Below is a small trained network, with its code and all its weights. Each question gives an input and a class and asks what happens when units are switched off, that is, made to give their printed mean instead of their output.

import numpy as np


def w(rows, s, z=0):
    codes = np.array(rows[::2]) - 128.0
    scale = np.full(codes.shape[1], s)
    scale[-1] = z or s
    return codes * scale


def f(y):
    return y / 2 * (1 + np.tanh(0.7978845608 * (y + 0.044715 * y**3)))


def log_softmax(a):
    a = a - a.max(-1, keepdims=True)
    return a - np.log(np.exp(a).sum(-1, keepdims=True))


def net(x, mask):
    res = np.array(x, float).reshape(1, 4) / 4 @ E
    y = f(res @ A[0][:, :-1].T + A[0][:, -1])
    res = res + np.where(mask, y, B[0][:, -1]) @ B[0][:, :-1]
    return log_softmax(res[-1] @ U[:, :-1].T + U[:, -1])


A, B = {}, {}
E = w([
[75,129,10,156],'x0',
[82,158,125,12],'x1',
[2,127,182,168],'x2',
[138,253,135,145],'x3',
],0.0095)
A[0] = w([
[113,117,79,126,33],'N0',
[167,120,89,84,90],'N1',
[86,136,138,134,57],'N2',
[167,130,99,100,56],'N3',
[76,97,159,172,113],'N4',
[177,122,99,75,91],'N5',
[115,126,48,180,45],'N6',
[161,127,104,108,26],'N7',
[143,209,109,116,99],'N8',
[154,117,191,86,33],'N9',
[89,144,57,96,85],'N10',
[75,108,34,105,71],'N11',
[102,106,160,220,79],'N12',
[69,156,171,134,91],'N13',
[104,53,111,54,74],'N14',
[138,201,119,173,93],'N15',
[94,124,128,133,40],'N16',
[114,112,59,170,61],'N17',
[148,174,139,193,96],'N18',
[29,109,156,104,96],'N19',
[178,115,87,72,148],'N20',
[146,142,193,77,87],'N21',
[159,125,109,107,37],'N22',
[73,130,138,132,70],'N23',
[153,166,131,216,148],'N24',
[186,160,90,83,101],'N25',
[144,27,91,136,39],'N26',
[94,153,117,16,96],'N27',
[192,110,108,162,95],'N28',
[128,205,143,101,87],'N29',
[98,148,70,121,121],'N30',
[122,185,125,98,119],'N31',
[96,233,122,86,97],'N32',
[108,150,67,150,76],'N33',
[163,96,221,135,66],'N34',
[155,132,222,82,42],'N35',
[176,129,103,101,69],'N36',
[87,163,123,1,1],'N37',
[103,38,159,98,113],'N38',
[146,109,169,135,14],'N39',
[117,71,120,70,151],'N40',
[185,149,103,104,112],'N41',
[110,231,125,91,74],'N42',
[76,139,139,136,52],'N43',
[90,133,151,134,63],'N44',
[80,136,162,139,97],'N45',
],0.016,0.0062)
B[0] = w([
[131,122,149,129,147],'N0',
[100,116,138,96,195],'N1',
[101,137,122,85,156],'N2',
[94,159,114,81,168],'N3',
[108,128,93,95,224],'N4',
[89,146,125,102,209],'N5',
[177,159,183,111,197],'N6',
[97,145,120,81,146],'N7',
[87,95,149,140,201],'N8',
[143,137,163,121,190],'N9',
[177,142,193,97,197],'N10',
[181,171,205,122,226],'N11',
[143,124,82,89,232],'N12',
[75,126,128,98,215],'N13',
[98,60,168,165,224],'N14',
[100,82,166,130,203],'N15',
[120,107,144,107,137],'N16',
[172,150,158,122,190],'N17',
[143,69,136,136,199],'N18',
[94,141,105,89,254],'N19',
[86,134,118,110,238],'N20',
[166,148,193,136,213],'N21',
[98,131,134,90,145],'N22',
[108,111,131,89,178],'N23',
[147,64,94,136,236],'N24',
[82,143,124,106,221],'N25',
[109,73,145,147,221],'N26',
[205,106,66,139,249],'N27',
[105,107,71,69,203],'N28',
[125,92,155,147,202],'N29',
[160,144,195,141,187],'N30',
[125,73,123,166,184],'N31',
[113,62,141,134,240],'N32',
[164,139,210,118,176],'N33',
[181,158,173,115,233],'N34',
[170,189,210,116,230],'N35',
[94,148,109,89,181],'N36',
[224,114,9,138,240],'N37',
[106,77,160,177,237],'N38',
[159,119,147,139,143],'N39',
[100,74,130,169,219],'N40',
[88,133,111,105,206],'N41',
[102,70,166,147,226],'N42',
[92,152,120,70,171],'N43',
[111,149,110,86,159],'N44',
[114,150,95,75,193],'N45',
],0.014,0.0088)
U = w([
[173,154,173,135,122],'0',
[76,130,94,85,111],'1',
[172,87,71,152,248],'2',
[92,59,142,193,32],'3',
[138,120,78,189,237],'4',
[172,211,55,162,85],'5',
[173,228,28,167,91],'6',
[160,252,25,181,94],'7',
],0.013,0.015)

Each question gives the input, the list of numbers given to net, and the class t.
The units are the neurons (one row each of A and B). Each row of codes is followed by its name. A weight is (code - 128) times the scale printed after its matrix; where a second scale follows, it is the last column's (A, B and U).
mask holds one flag per neuron, in row order. A switched-off neuron (its flag False) gives its mean, the last column of its row in B, instead of its output. The means were averaged over made-up inputs and are rounded, as every weight is.
A unit's drop is (log p(t) with every unit on - log p(t) with that unit switched off) / (log p(t) with every unit on - log p(t) with every unit switched off).
The circuit of an input: a set's keep is (log p(t) with only the set's units on - log p(t) with every unit switched off) / (log p(t) with every unit on - log p(t) with every unit switched off). Starting from the 12 units with the biggest drops (on a tie, the unit counted first), units are removed one at a time, each time the one whose removal leaves the highest keep (on an exact tie, the one counted first), for as long as the keep stays at least 0.8.
units of the circuit, in order: the units of the circuit, biggest drop first
most important unit: the unit with the biggest drop
k most important neurons: the k neurons with the biggest drops, biggest first
drop of u: that unit's drop, to one decimal
input [6,-5,7,2], class 1: 3 most important neurons : (N4, N12, N35)
input [-1,-6,-6,-7], class 3: 3 most important neurons : (N26, N37, N38)
input [0,-6,-1,7], class 3: units of the circuit, in order : (N15)
input [2,7,-6,8], class 3: 2 most important neurons : (N42, N8)
input [2,-7,8,-8], class 1: units of the circuit, in order : (N4, N19)
input [5,7,2,0], class 2: 2 most important neurons : (N37, N27)
input [7,8,-1,5], class 2: 3 most important neurons : (N37, N27, N32)
input [-1,-3,-3,-1], class 4: 2 most important neurons : (N37, N27)
input [-2,8,-2,8], class 2: 4 most important neurons : (N37, N27, N14, N38)
input [8,7,1,5], class 0: 2 most important neurons : (N11, N10)
input [8,6,-8,7], class 0: 3 most important neurons : (N10, N11, N30)
input [2,6,-6,-8], class 3: 2 most important neurons : (N14, N40)
input [8,-8,-8,7], class 0: 3 most important neurons : (N6, N33, N17)
input [-4,7,3,-3], class 2: most important unit : N37
input [3,-2,-3,-5], class 3: 2 most important neurons : (N37, N26)
input [7,5,-4,8], class 3: drop of N35 : 0.1
input [0,8,-3,-3], class 2: drop of N37 : 0.3
input [8,-8,8,-1], class 0: drop of N11 : 0.2
